The same points and some others measured another way (B), then each row and its match in B:
B (72 x 18):
[[ 127   12   27  340  204  221  -46 -324 -165  -94  353  141 -157 -174
    58  230 -303  -58]
 [  23  137  -28  371  153  163 -144 -277 -143  -63  356   27 -146 -206
    31  152 -466  -61]
 [  34  510 -312    6  175 -164  -13 -140 -257 -102  458 -119   90 -241
   199  -34  -33  253]
 [-112 -136  148 -216 -219 -275   36  101 -139  -75 -305  -54  190  -41
   308  189  321  119]
 [  67 -380  253  -68 -285  -46   51  -35   89 -139 -380  -61   52   83
  -107  170   11 -156]
 [ -60 -321  401 -198 -299 -260   65  254    8   91 -537  -66  111   58
   105  194  195  -16]
 [ -26 -345  201  -49 -189   91  -51   46  101 -155 -326   36    6   52
   -96  284  -33 -167]
 [  68 -369  263  -99 -114  131   52   98   59 -166 -404  -22   65   86
   -93  339  -60  -82]
 [ -43 -422  328 -159 -253 -157   39  185    5  -15 -455    2  109   29
   170  260  218  -74]
 [  65  198  -31  325  155  202 -100 -321 -116 -104  323   12 -116 -194
  -100  125 -462  -40]
 [-247  267 -212 -137  -27 -277 -110  104 -340 -217   12 -199  184  -83
   480  175   52  340]
 [ 196  116   23  285  150  182   18 -279  -91  -69  222   51 -214  -62
  -115  181 -418  -32]
 [  44 -359  274  -33 -212   61  -67   15  239  120  -13    6  -89   49
  -313  132   36 -203]
 [ 391  352    9  115  277  130  244 -135  -48  166  135   11 -189 -149
   -11  223 -381  131]
 [ -62  116   21  -22 -111  144 -172  -19  240   98  139 -152  -38 -103
  -379   75 -278  -61]
 [ 362  366  -78  147  270  189  192 -179    9  113  144   94 -199 -241
    10  230 -396   22]
 [ 313  338    3  165  221   74  142 -122    5  226  227   36 -214 -203
   -56  120 -372   18]
 [  14  -38  144 -108 -104  180  -58  100  255  130 -101  -12 -118   15
  -321  258 -140  -53]
 [-118 -139  141    2 -215   50 -239  154  310  239   73 -160 -115  -24
  -296  101 -261 -175]
 [  26  -95 -111  305   66  204 -241 -184   49 -149  448  -13 -166  -82
  -176   78 -415 -237]
 [   7  392 -181 -115  164 -131   84    3 -354 -140  104 -167  116  -93
   387  229  -36  436]
 [  25 -475  219  -91 -294  -13   28   11   97 -126 -391   27  -32  118
    70  321   91 -145]
 [ -24  489 -181  151  133 -139  -52 -232 -287  -23  393  -52  -10 -259
   226   21 -156  217]
 [  69 -102  232 -337 -151 -195  199  196  -63   -5 -416 -102  172   78
    88  225  284  201]
 [ -53  163 -191 -260   27 -179   40  170 -232 -253  -87 -182  223  -35
   359  216  123  298]
 [ 190  532 -180    0  176  -46  141 -200 -168  102  339    5 -192  -87
    99  161  -86  338]
 [ -66   44  114 -353 -103 -234  108  309 -106   78 -335 -140  155    2
   313  295  239  309]
 [ -16   95 -181  281   94  281 -229 -316  -68 -304  433 -101 -114  -36
  -221  136 -506  -39]
 [ 397  473  -77   34  312   65  273 -141 -131   81  219  -58 -105 -123
   -35  141 -285  252]
 [ 251  204   -6  251  251  235   76 -226  -77   46  237  -10 -169 -184
    32  263 -510   47]
 [  72  530 -252  -14  278  -42   40  -33 -281  -89  317  -84   10 -140
   181  143 -151  342]
 [ -52  -40   29  -77   26  321 -163   26  148  -38  201   38 -107   61
  -366  293  -70   27]
 [-231 -269  357  -84 -357 -273  -45  -45 -177 -113 -416   10  176  -14
   184  159  305   27]
 [  29   54 -133   40  -32  188 -207  -35  294   91  428  -46 -211  -27
  -407   62 -239 -154]
 [   9  184 -174 -265  -35 -280   70  163 -131 -125  -36 -147  172  -58
   256   73  200  197]
 [ -53  185 -140 -184 -160 -344   16  -16 -164 -153   16 -305  231  -73
   210  -38   94  215]
 [   9 -423  296 -157 -368 -197   83   30   22  -95 -478    0    2  186
    47  223  236  -62]
 [ -91  -72   49 -297  -95 -161   28  358  -47  -56 -382  -98  205  -60
   320  289  152  112]
 [ 146  -88  -26  319  176  284 -102 -303  -37 -105  458  106 -161 -149
   -69  190 -309 -152]
 [  62   50 -140  313  200  313 -151 -243  -83 -245  348   37 -142 -122
   -51  236 -487  -97]
 [-299  112 -227  127  -17  224 -470  115  173   37  442 -228 -157  -70
  -138  203 -561  -42]
 [-122   32  -52 -225  -65 -211   12  107 -237 -181 -131  -44  198  -73
   416  241  303  235]
 [ 318  239  -36  218  225   86  119 -220  -47   83  315   81 -169 -217
   -33   83 -288  -42]
 [  -1  439 -357  -60   86 -138   34  -62 -236  -74  145 -155  -16 -160
   542  274 -154  351]
 [ 109  260 -300   57   95 -221   26 -206 -238 -115  456 -156   70 -216
   366  -22  -17  157]
 [  94   15 -185  288   76  227 -167 -314  -43 -303  443  -80 -220   95
  -282   96 -486  -85]
 [  62 -422  336 -125 -130   95  100   -6  -83 -297 -427   81   72  201
  -123  344  171    3]
 [ 206  146  -95  325  111  139  -25 -371  -46  -48  406  -17 -226 -117
   -89   90 -451  -69]
 [ 191  380   37  182  206   23   81 -147 -101  181  247   54 -166 -204
   -34   92 -286   82]
 [  61 -420  321  -63 -319 -184  102  -71  -50 -201 -438 -106  129  116
   -14  111  103  -93]
 [-187  119 -203  130   56  296 -342 -122   46 -196  407  -17  -82 -101
  -206  191 -322  -45]
 [ -28   26   42 -119  -14  205 -166  247  316  160   91  -70  -74  -38
  -420  156 -202 -105]
 [  75  455 -278   15  208  -81   65 -178 -369 -227  303 -182   47  -77
   267  142 -178  397]
 [ 109 -372  109 -140 -150   50   66   88   74 -331 -409   15   92  107
   -90  240   45 -178]
 [-176   52  -40  -33  -54  194 -294  169  218   38  167 -134  -75  -14
  -337  168 -306  -56]
 [-113  162 -251 -136  -58 -282  -65   44 -220 -141  170 -250  154  -94
   453  107   60  257]
 [ 189  490 -217   36  220  -15  122 -169 -197   -8  292    8 -133 -124
   151  171 -157  269]
 [ -20  130 -215  -13  120  357 -212  -17  136 -156  383  -68  -99    7
  -351  227 -293   25]
 [  -1 -101 -139   63   52  342 -213  -71  185  -88  380  -60  -93  -70
  -187  253 -286 -105]
 [-111 -432  251   25 -230   51 -120  -16   27 -161 -265   65   13   29
    -1  277   17 -185]
 [   5 -567  318   56 -235   62  -82  -90   96  -72  -90   72  -30   50
  -111  206   94 -249]
 [ 464  423  -14   29  397  218  341 -145 -123   36  104  117 -129 -139
   -61  275 -231  214]
 [-140   79 -109  305  166  314 -283 -183 -131 -203  338   71 -138 -147
    33  306 -443  -36]
 [  -2 -505  373   20 -347  -37  -64  -33  125   35 -177 -133 -118  248
  -240  168  -72 -118]
 [ 146 -142  151 -354  -16  -39  222  226  -22 -161 -428   35  227   -1
    50  270  324   82]
 [ 167  326   71  168  296  216  106  -97 -149  109   38  162 -184 -207
   120  381 -346  141]
 [ 105  434 -103  159  317  114   81 -250 -349 -111  240   41   -3 -261
   274  270 -246  286]
 [-326  118 -200  284   -3  241 -451 -245  -80 -279  443  -94  -55 -136
  -100  157 -462  -44]
 [ -34  -99  110 -276 -150 -165   89  132  -74  -98 -340  -48  225  -78
   255  238  288  115]
 [-109 -270  321 -104 -309 -210   26    5  -88  -96 -475  -42  175  -32
   160  180  176  -18]
 [ 136 -573  457  -91 -221  -42  182  -12  -45 -119 -519   43   92  109
    83  322  201  -79]
 [ 114 -407  368 -176 -102   97  168  137  -28 -200 -604    2  116  142
   -23  405   46    2]]
Rows of B count from 0, top down.

[-141    9   60 -131   22   63 -114  -19  -82  -87   -2 -134  -52   99
   55  -86   29   28   41  -44  -89  106   20  -36 -116  -70] : 41
[ 123   70  -19 -128  -33 -109 -114  -12  -75  -17   93  210  -18  -99
   47  121   35    4 -312    8   26   23   13   -6   74   77] : 55
[ -65  314  -51  430  -13 -392   17  292  -65  109  176 -142 -158  139
 -222  234  -30 -314  163  -38 -129  -14 -127   90  -30 -218] : 51
[ 135  -30   90 -287   15  -26  -32 -158    3  -35   15  228    6  -97
  165  -81   61  118 -176   38    5  -11  -13   13  117  178] : 52
[ -87   41  102   17   83 -145   33  101   -7   44   94  -78  -65    3
  108  -10  -38 -121  190   11 -174  -28  -48   55  -50   -3] : 26
[ 21  79  81 -26  39 -88 -19  -1 -25 -41  82  -3 -46  32  51 -31  23  34
  45  22 -97  44 -54  -5  31   9] : 6
[ -65   51   61   -4   97 -152  138  -18   58 -103  186 -100  -59    3
   11 -130   43  110  225   68 -212 -109  -30   61  -10   13] : 5
[ -41   59    1   73  127 -111   11   41   -5  -51  172 -131  -66    7
  -89  -15   -5  -28   91   18  -69  -13  -42   45   -8  -34] : 12
[  14  143   52   72   51 -164  -67   64  -72   43  101  -40  -96   81
   -8   69   -7 -147   39  -20  -61   78  -72   15    8  -46] : 57
[-156   31   44   16   33  -16  -31   82  -15  -31   31 -121  -58   50
  -34  -25   -2  -42   95  -24  -86   20  -54   20  -60  -85] : 3
[ 115  236 -144  145 -174 -192 -209  147 -146   70    1  188  -80   19
 -220  305   56 -170 -411 -103  154   75  -81    1   83 -125] : 68
[ 146  113   97  -76  -68 -179 -180  121  -83  199   72  391   -4 -103
  252  339 -109 -280 -385   19   20  160  -37  -10  136  141] : 13
[  29  -53   38 -158  123  -11  -25 -145  -76 -121  155 -127  -97    6
  127 -235  122  178  169  -82 -176   34  -23  -84  -63   15] : 21
[   9   84   26   73  128  -91  -90   89  -91  -29   64 -177  -75   29
 -104   12   -5  -92   67  -11   -5   16  -46   28  -38  -69] : 38
[ -31   96   22 -124   19  -81 -122  -60 -150  -90  132  -85 -158   93
   15  -55  145   40   29  -96 -149   71  -14  -98  -80  -90] : 39
[ 107   38   27   -9  -20 -158  -96   96  -66  137  120  227  -36 -110
  211  171  -45 -156 -169  -56  -62   94  -70  -29   72   82] : 43
[   1  -17  291 -193  160    5   49  -38   40  -83  -28  -74   23   -1
  220 -197  -37  103  248  152 -152  -22  -33   38   23  134] : 24
[  82  144   14 -125  -19 -134 -129  -29  -61  -37  239  243  -13  -37
   88  221  -28  -25 -379   88  -26  142   71  -31   88   99] : 8
[ -29   63  195 -329 -152  143 -311   81    0   93  -71  555  176  -82
  293  443 -245 -199 -776  194  186  346   89  -18  179  223] : 2
[ 118   38  123 -207  132  -18 -139  -47  -97 -106  113   36  -48  -78
   55    1   50   76 -129   61  -18   43   -3  -70   61   89] : 58
[-132 -146  187 -360  234  192   -3 -202  -21 -276   59 -297  -49   23
  120 -407  109  318  298   44 -194  -17   45  -66 -123   43] : 0
[  37  281  -84  311   -3 -395   25  125  -33  110  278   16 -135  106
 -141  221  -22 -255    4  -21  -87   33  -85   89   51  -95] : 30
[  19  136  -21  -32    8 -205   50  -77   18  -78  298  108  -72    6
   -3   40   63   78  -84   51 -148    1    3   13   65   39] : 10
[ -32  120   -8   28  115 -251   19  -84  -50   19  400  -57 -203  101
   52  -10   80  -93  153  -81 -241   85  -55  -40  -19  -33] : 45
[   9  -20   48    5   76  -62   35  -33    7    1   55  -76  -21   30
  127 -145  -16   21  180  -32 -103   39  -56   40  -20   28] : 56
[ -79   57    9   62  -49 -102   37   96  -38  -28 -127 -151  -58   60
  -52 -127   71   19  213  -68 -102 -121  -72   80  -97 -123] : 54
[ -64   48   53   92   84  -82   35   79   11  -32   46 -152  -38   36
  -41  -70  -17  -13  190   13  -86  -26  -74   61  -23  -49] : 59
[ 104   14   -4 -155   -9  -19  -61 -166  -65  -57  -78    7  -27   61
   26 -172   93  101  -46  -58   47   24  -10   37    3   28] : 46
[-124   13   81 -213  -16   48  -58  -38   25 -101  107  129  -51  -37
    8   10   76  113 -158   26  -81   29  -41  -57   63   23] : 69
[ -34   13  103 -107  148    6  -89    9   -5  -50  159    2    5  -40
   59   65  -87  -46 -109  106  -13  103   24    9   31   84] : 60
[-100  109    1  189    5 -234  -18  202  -75  158   17 -116 -153   67
  -47   72    7 -302  204 -136 -107  -48 -135   75  -81 -148] : 20
[ 138   99   98  130 -124  -86  -87  237    2  182 -326  207  171  -30
  123  200 -231 -237 -214   94  193   75  -56  183  100   78] : 34
[  -3  -53  -85  102   -7  -70    0   28  -15  101  -27  -50  -17   13
   71  -83  -32  -97   92 -146   -6   38  -78   81  -55  -32] : 25
[ 161   58   12   23   67 -129   21  -86  -95  -73  -79 -198 -111   76
  -74 -288  175  133  285 -109  -50 -104 -120   29  -23  -68] : 61
[ 147  278   68  209  130 -339   56   -2  -36  -35  324  -78 -149  130
  -85   27   52  -23  192   58 -171   51 -118   -4  106  -32] : 53
[ 138  100  109  -10   13 -127  -89   72  -60   45   71  152  -28  -44
  128  107  -19  -54 -101   23  -47   92  -87  -36  108   66] : 15
[ -15  -44  174 -206  116   53   16  -66   34 -122  -18  -38  -13  -46
   47 -188   58  163  108   76  -65  -68  -63   12   51   79] : 66
